Below are the code and all the weights of a small trained network. Each question names an input and a target symbol and asks about switching units off, where a switched-off unit gives its printed mean instead of its output.

import numpy as np


def w(rows, s, z=0):
    codes = np.array(rows[::2]) - 128.0
    scale = np.full(codes.shape[1], s)
    scale[-1] = z or s
    return codes * scale


def f(y):
    return y / 2 * (1 + np.tanh(0.7978845608 * (y + 0.044715 * y**3)))


def softmax(a):
    e = np.exp(a - a.max(-1, keepdims=True))
    return e / e.sum(-1, keepdims=True)


def log_softmax(a):
    a = a - a.max(-1, keepdims=True)
    return a - np.log(np.exp(a).sum(-1, keepdims=True))


def net(x, mask):
    ids = ['ΠΣΦΨΩβζξτ'.index(c) for c in x.split()]
    T = len(ids)
    res = E[ids] + P[:T]
    u = 0
    for l in range(3):
        r = res
        for j in range(2):
            rows = slice(2 * j, 2 * j + 2)
            q, k, v = (r @ M[l][rows].T for M in (Q, K, V))
            z = softmax(np.where(np.tri(T) > 0, q @ k.T / 2**0.5, -1e9)) @ v
            o = O[l][rows]
            res = res + np.where(mask[u + j], z, o[:, -1]) @ o[:, :-1]
        u += 2
        y = f(res @ A[l][:, :-1].T + A[l][:, -1])
        res = res + np.where(mask[u : u + 4], y, B[l][:, -1]) @ B[l][:, :-1]
        u += 4
    return log_softmax(res[-1] @ U[:, :-1].T + U[:, -1])


Q, K, V, O, A, B = {}, {}, {}, {}, {}, {}
E = w([
[69,37,192],'Π',
[210,142,59],'Σ',
[67,133,142],'Φ',
[131,237,85],'Ψ',
[251,147,118],'Ω',
[110,144,142],'β',
[250,147,140],'ζ',
[35,80,80],'ξ',
[198,169,167],'τ',
],0.011)
P = w([
[90,114,128],'0',
[189,8,153],'1',
[108,15,84],'2',
[187,188,181],'3',
[43,180,161],'4',
[133,148,103],'5',
[192,2,105],'6',
[116,157,131],'7',
],0.0085)
Q[0] = w([
[190,204,127],'0.h1',
[115,148,2],'0.h1',
[211,135,164],'0.h2',
[139,159,132],'0.h2',
],0.0075)
K[0] = w([
[254,107,186],'0.h1',
[165,95,117],'0.h1',
[77,133,138],'0.h2',
[177,152,113],'0.h2',
],0.0086)
V[0] = w([
[102,5,112],'0.h1',
[96,205,119],'0.h1',
[3,27,255],'0.h2',
[159,5,57],'0.h2',
],0.0051)
O[0] = w([
[178,121,97,191],'0.h1',
[255,165,191,28],'0.h1',
[118,180,90,85],'0.h2',
[100,52,82,249],'0.h2',
],0.0096,0.0015)
A[0] = w([
[105,245,120,97],'0.n1',
[103,126,2,135],'0.n2',
[173,216,120,10],'0.n3',
[89,223,202,230],'0.n4',
],0.0077,0.0013)
B[0] = w([
[132,81,177,151],'0.n1',
[215,84,108,250],'0.n2',
[230,255,93,135],'0.n3',
[97,50,173,185],'0.n4',
],0.0063,0.002)
Q[1] = w([
[83,99,241],'1.h1',
[76,161,95],'1.h1',
[166,254,163],'1.h2',
[92,205,67],'1.h2',
],0.0081)
K[1] = w([
[127,87,142],'1.h1',
[158,120,114],'1.h1',
[135,131,105],'1.h2',
[247,93,130],'1.h2',
],0.015)
V[1] = w([
[143,218,27],'1.h1',
[101,81,212],'1.h1',
[2,158,103],'1.h2',
[112,116,63],'1.h2',
],0.0088)
O[1] = w([
[62,83,215,8],'1.h1',
[229,193,2,143],'1.h1',
[109,188,101,2],'1.h2',
[130,70,120,183],'1.h2',
],0.0087,0.0018)
A[1] = w([
[129,165,123,252],'1.n1',
[69,160,95,209],'1.n2',
[153,129,105,100],'1.n3',
[143,122,255,186],'1.n4',
],0.0093,0.0024)
B[1] = w([
[214,155,67,241],'1.n1',
[95,195,1,172],'1.n2',
[69,66,118,214],'1.n3',
[151,148,118,254],'1.n4',
],0.0075,0.00097)
Q[2] = w([
[66,113,2],'2.h1',
[20,240,142],'2.h1',
[127,147,227],'2.h2',
[187,88,149],'2.h2',
],0.0086)
K[2] = w([
[75,218,172],'2.h1',
[250,60,2],'2.h1',
[203,41,156],'2.h2',
[175,202,129],'2.h2',
],0.0063)
V[2] = w([
[94,11,122],'2.h1',
[172,80,211],'2.h1',
[62,102,64],'2.h2',
[160,118,150],'2.h2',
],0.013)
O[2] = w([
[90,81,218,252],'2.h1',
[44,63,78,85],'2.h1',
[249,97,214,197],'2.h2',
[35,2,41,178],'2.h2',
],0.0085,0.0019)
A[2] = w([
[128,46,142,37],'2.n1',
[197,140,254,3],'2.n2',
[203,16,110,163],'2.n3',
[202,143,2,154],'2.n4',
],0.0047,0.0026)
B[2] = w([
[148,106,180,163],'2.n1',
[166,133,71,180],'2.n2',
[112,178,186,252],'2.n3',
[3,189,138,242],'2.n4',
],0.011,0.0048)
U = w([
[177,159,211,1],'Π',
[128,92,107,194],'Σ',
[254,129,54,154],'Φ',
[52,194,103,120],'Ψ',
[113,109,93,222],'Ω',
[151,230,158,172],'β',
[100,213,169,175],'ζ',
[100,118,206,130],'ξ',
[113,159,96,3],'τ',
],0.0078,0.0033)

Each question gives the input, a string of symbols that net reads in full, and the target symbol t.
The units are the heads (2 rows each of Q, K, V and O) and the neurons (one row each of A and B). Each row of codes is followed by its name. A weight is (code - 128) times the scale printed after its matrix; where a second scale follows, it is the last column's (O, A, B and U).
mask holds one flag per unit, layer by layer, with each layer's heads first. A switched-off unit (its flag False) gives its mean, the last column of its rows in O or B, instead of its output. The means were averaged over made-up inputs and are rounded, as every weight is.
A unit's drop is (log p(t) with every unit on - log p(t) with that unit switched off) / (log p(t) with every unit on - log p(t) with every unit switched off).
The circuit of an input: a set's keep is (log p(t) with only the set's units on - log p(t) with every unit switched off) / (log p(t) with every unit on - log p(t) with every unit switched off). Starting from the 12 units with the biggest drops (on a tie, the unit counted first), units are removed one at a time, each time the one whose removal leaves the highest keep (on an exact tie, the one counted first), for as long as the keep stays at least 0.8.
circuit, biggest first: the units of the circuit, biggest drop first
top k neurons: the k neurons with the biggest drops, biggest first
heads that matter: for each layer, one digit per head in row order, 1 if its drop is at least 0.15 and else 0, layers parted by /
input Σ Σ Ω, target ξ: circuit, biggest first : [2.h1 1.h2 1.h1]
input ξ Σ Ω, target Π: top 2 neurons : [0.n2 2.n3]
input Ψ ζ τ Π Π Ω, target Ψ: heads that matter : 11 / 10 / 11
input Π Φ ξ, target Φ: heads that matter : 01 / 01 / 11
input Σ τ ξ, target ξ: circuit, biggest first : [2.h1 1.h2 2.h2]
input ξ Σ Ω ξ, target ξ: heads that matter : 11 / 10 / 10
input Π Σ τ, target Φ: heads that matter : 00 / 01 / 11
input ξ ζ ζ Σ Φ τ, target ξ: circuit, biggest first : [1.h1 2.h1 0.h2 0.h1]
input Σ β Π Π β Π ξ Π, target Φ: circuit, biggest first : [2.h2 1.h1]
input ξ Ψ ξ τ Φ, target ξ: circuit, biggest first : [0.n2 1.h1 2.h1 0.h2]
input ξ Σ Π Σ, target ξ: circuit, biggest first : [1.h1 2.h1 0.h2 0.h1]
input Φ Σ ξ, target β: circuit, biggest first : [2.h1 1.h2 2.h2 1.n2]
input ξ ξ Σ ξ Σ β, target Π: heads that matter : 00 / 00 / 01
input Σ ζ β, target ξ: heads that matter : 00 / 01 / 10
input ξ ζ Φ, target Π: circuit, biggest first : [2.h2 2.h1 0.h2]
input Π ξ Σ Π, target Π: circuit, biggest first : [2.h2 0.h2 2.h1 1.h2]
input τ Σ τ, target Ψ: top 2 neurons : [2.n4 0.n2]
input Π Π Φ β, target Φ: top 2 neurons : [2.n2 2.n4]
input Ψ Σ τ Ω Σ β ξ, target Ψ: top 3 neurons : [2.n4 0.n3 0.n2]
input Π ξ Ω, target Φ: top 2 neurons : [2.n2 1.n2]
input ξ ζ τ, target Π: heads that matter : 00 / 01 / 11
input Φ Ω Π, target β: heads that matter : 00 / 11 / 11
input ξ Σ ξ Π ζ, target Π: top 2 neurons : [2.n4 0.n3]
input Π τ Π β Ω, target Φ: top 2 neurons : [2.n4 2.n2]
input τ Ω Φ, target Ψ: heads that matter : 11 / 11 / 10
input Σ Φ ζ, target ξ: top neuron : [2.n3]
input Φ ξ Σ, target β: top neuron : [2.n4]
input Π β τ, target Φ: top 3 neurons : [2.n2 2.n4 1.n2]
input Π Ψ ζ, target Π: top 2 neurons : [2.n3 1.n2]
